Below is a small trained network, with its code and all its weights. Each question gives an input and a class and asks what happens when units are switched off, that is, made to give their printed mean instead of their output.

import numpy as np


def w(rows, s, z=0):
    codes = np.array(rows[::2]) - 128.0
    scale = np.full(codes.shape[1], s)
    scale[-1] = z or s
    return codes * scale


def norm(h):
    return h / np.sqrt((h * h).mean(-1, keepdims=True) + 1e-5)


def f(y):
    return np.maximum(y, 0)


def log_softmax(a):
    a = a - a.max(-1, keepdims=True)
    return a - np.log(np.exp(a).sum(-1, keepdims=True))


def net(x, mask):
    res = np.array(x, float).reshape(1, 2) / 4 @ E
    u = 0
    for l in range(2):
        y = f(norm(res) @ A[l][:, :-1].T + A[l][:, -1])
        res = res + np.where(mask[u : u + 9], y, B[l][:, -1]) @ B[l][:, :-1]
        u += 9
    return log_softmax(norm(res)[-1] @ U[:, :-1].T + U[:, -1])


A, B = {}, {}
E = w([
[62,68,131,50,109,78,228,54,174,184,120,154],'x0',
[72,148,55,121,115,131,94,76,89,112,2,149],'x1',
],0.0093)
A[0] = w([
[67,150,137,130,141,68,110,124,165,114,65,67,4],'0.n1',
[127,113,151,49,112,98,170,53,136,104,167,161,166],'0.n2',
[176,179,133,165,19,172,91,99,62,94,107,102,155],'0.n3',
[181,117,49,121,209,165,163,174,191,132,231,210,171],'0.n4',
[101,110,67,58,125,70,152,60,116,129,43,149,107],'0.n5',
[250,131,92,148,141,195,145,125,147,97,2,145,24],'0.n6',
[8,122,73,140,111,123,215,108,142,185,70,97,87],'0.n7',
[216,132,122,127,89,116,94,182,154,140,116,67,69],'0.n8',
[83,102,198,140,72,165,72,107,76,119,143,122,135],'0.n9',
],0.0049,0.0034)
B[0] = w([
[140,114,159,145,120,197,70,121,93,113,127,121,145],'0.n1',
[129,144,149,184,105,122,68,192,118,144,141,142,230],'0.n2',
[108,142,152,170,155,125,155,140,152,179,134,155,206],'0.n3',
[132,141,103,39,126,127,107,134,116,86,92,168,206],'0.n4',
[193,167,104,117,196,126,166,102,91,79,254,113,254],'0.n5',
[152,84,141,53,141,102,194,154,156,97,171,139,170],'0.n6',
[91,115,140,135,145,112,163,183,190,193,38,141,239],'0.n7',
[98,88,131,131,76,113,125,133,173,184,88,148,167],'0.n8',
[128,95,70,123,141,103,109,152,137,173,116,145,147],'0.n9',
],0.0078,0.0066)
A[1] = w([
[101,122,120,90,110,49,141,47,152,148,144,157,77],'1.n1',
[68,208,44,107,113,120,96,1,30,48,104,158,89],'1.n2',
[52,84,132,86,56,142,199,80,129,184,99,134,26],'1.n3',
[78,86,117,101,71,100,67,167,84,188,103,98,151],'1.n4',
[76,96,158,127,63,116,78,115,222,142,128,182,3],'1.n5',
[167,121,163,132,63,109,172,119,189,144,190,57,30],'1.n6',
[140,170,156,244,117,154,11,122,109,88,75,30,66],'1.n7',
[162,110,130,155,182,114,90,148,127,134,203,177,82],'1.n8',
[47,213,136,136,154,108,114,67,147,183,103,173,91],'1.n9',
],0.0084,0.003)
B[1] = w([
[164,113,130,141,119,199,81,190,179,167,123,140,221],'1.n1',
[193,145,235,22,44,193,119,94,45,45,221,59,224],'1.n2',
[98,124,43,234,107,45,95,184,208,167,110,151,206],'1.n3',
[112,160,54,169,197,32,254,123,112,152,97,176,143],'1.n4',
[113,157,146,181,183,136,121,88,69,81,106,102,176],'1.n5',
[198,104,118,74,61,240,78,89,74,99,148,77,198],'1.n6',
[103,34,97,146,110,95,165,182,238,206,144,187,220],'1.n7',
[66,146,102,106,133,111,153,28,83,87,78,107,255],'1.n8',
[148,106,164,143,131,146,97,118,71,64,144,120,223],'1.n9',
],0.0081,0.0066)
U = w([
[116,11,46,222,101,86,101,235,206,210,134,205,239],'0',
[236,55,187,41,29,242,64,57,30,8,229,32,119],'1',
[54,171,55,184,251,58,208,75,44,63,64,118,125],'2',
[150,229,248,157,106,165,29,60,169,203,1,46,1],'3',
],0.0075,0.0046)

Each question gives the input, the list of numbers given to net, and the class t.
The units are the neurons (one row each of A and B). Each row of codes is followed by its name. A weight is (code - 128) times the scale printed after its matrix; where a second scale follows, it is the last column's (A, B and U).
mask holds one flag per neuron, layer by layer. A switched-off neuron (its flag False) gives its mean, the last column of its row in B, instead of its output. The means were averaged over made-up inputs and are rounded, as every weight is.
A unit's drop is (log p(t) with every unit on - log p(t) with that unit switched off) / (log p(t) with every unit on - log p(t) with every unit switched off).
The circuit of an input: a set's keep is (log p(t) with only the set's units on - log p(t) with every unit switched off) / (log p(t) with every unit on - log p(t) with every unit switched off). Starting from the 12 units with the biggest drops (on a tie, the unit counted first), units are removed one at a time, each time the one whose removal leaves the highest keep (on an exact tie, the one counted first), for as long as the keep stays at least 0.8.
units of the circuit, in order: the units of the circuit, biggest drop first
top k neurons: the k neurons with the biggest drops, biggest first
top k neurons in layer l: the k neurons of layer l with the biggest drops, biggest first
drop of u: that unit's drop, to one decimal
input [5,8], class 1: top neuron in layer 1 -> 1.n2
input [-5,5], class 0: top 2 neurons -> 0.n5, 1.n7
input [3,4], class 1: top 2 neurons -> 0.n5, 0.n3
input [-4,4], class 0: top 2 neurons -> 0.n5, 0.n4
input [3,-1], class 2: top 2 neurons -> 0.n2, 1.n2
input [-1,-3], class 2: top 2 neurons -> 0.n4, 1.n2
input [7,5], class 0: top 2 neurons -> 0.n7, 1.n3
input [5,6], class 1: top 3 neurons in layer 0 -> 0.n5, 0.n3, 0.n8
input [0,-1], class 2: top 3 neurons -> 0.n5, 1.n4, 0.n8
input [4,6], class 1: top 2 neurons -> 0.n5, 1.n2
input [-7,-6], class 0: top 2 neurons in layer 1 -> 1.n7, 1.n2
input [-5,4], class 0: top 2 neurons -> 0.n5, 1.n7
input [-2,2], class 2: top 3 neurons -> 0.n6, 1.n2, 0.n7
input [6,5], class 0: units of the circuit, in order -> 1.n3
input [3,1], class 2: top 3 neurons -> 0.n2, 1.n2, 0.n5
input [-3,2], class 2: drop of 0.n6 -> 1.4
input [-5,7], class 1: drop of 1.n2 -> 8.0
input [-1,5], class 1: drop of 1.n2 -> 0.2
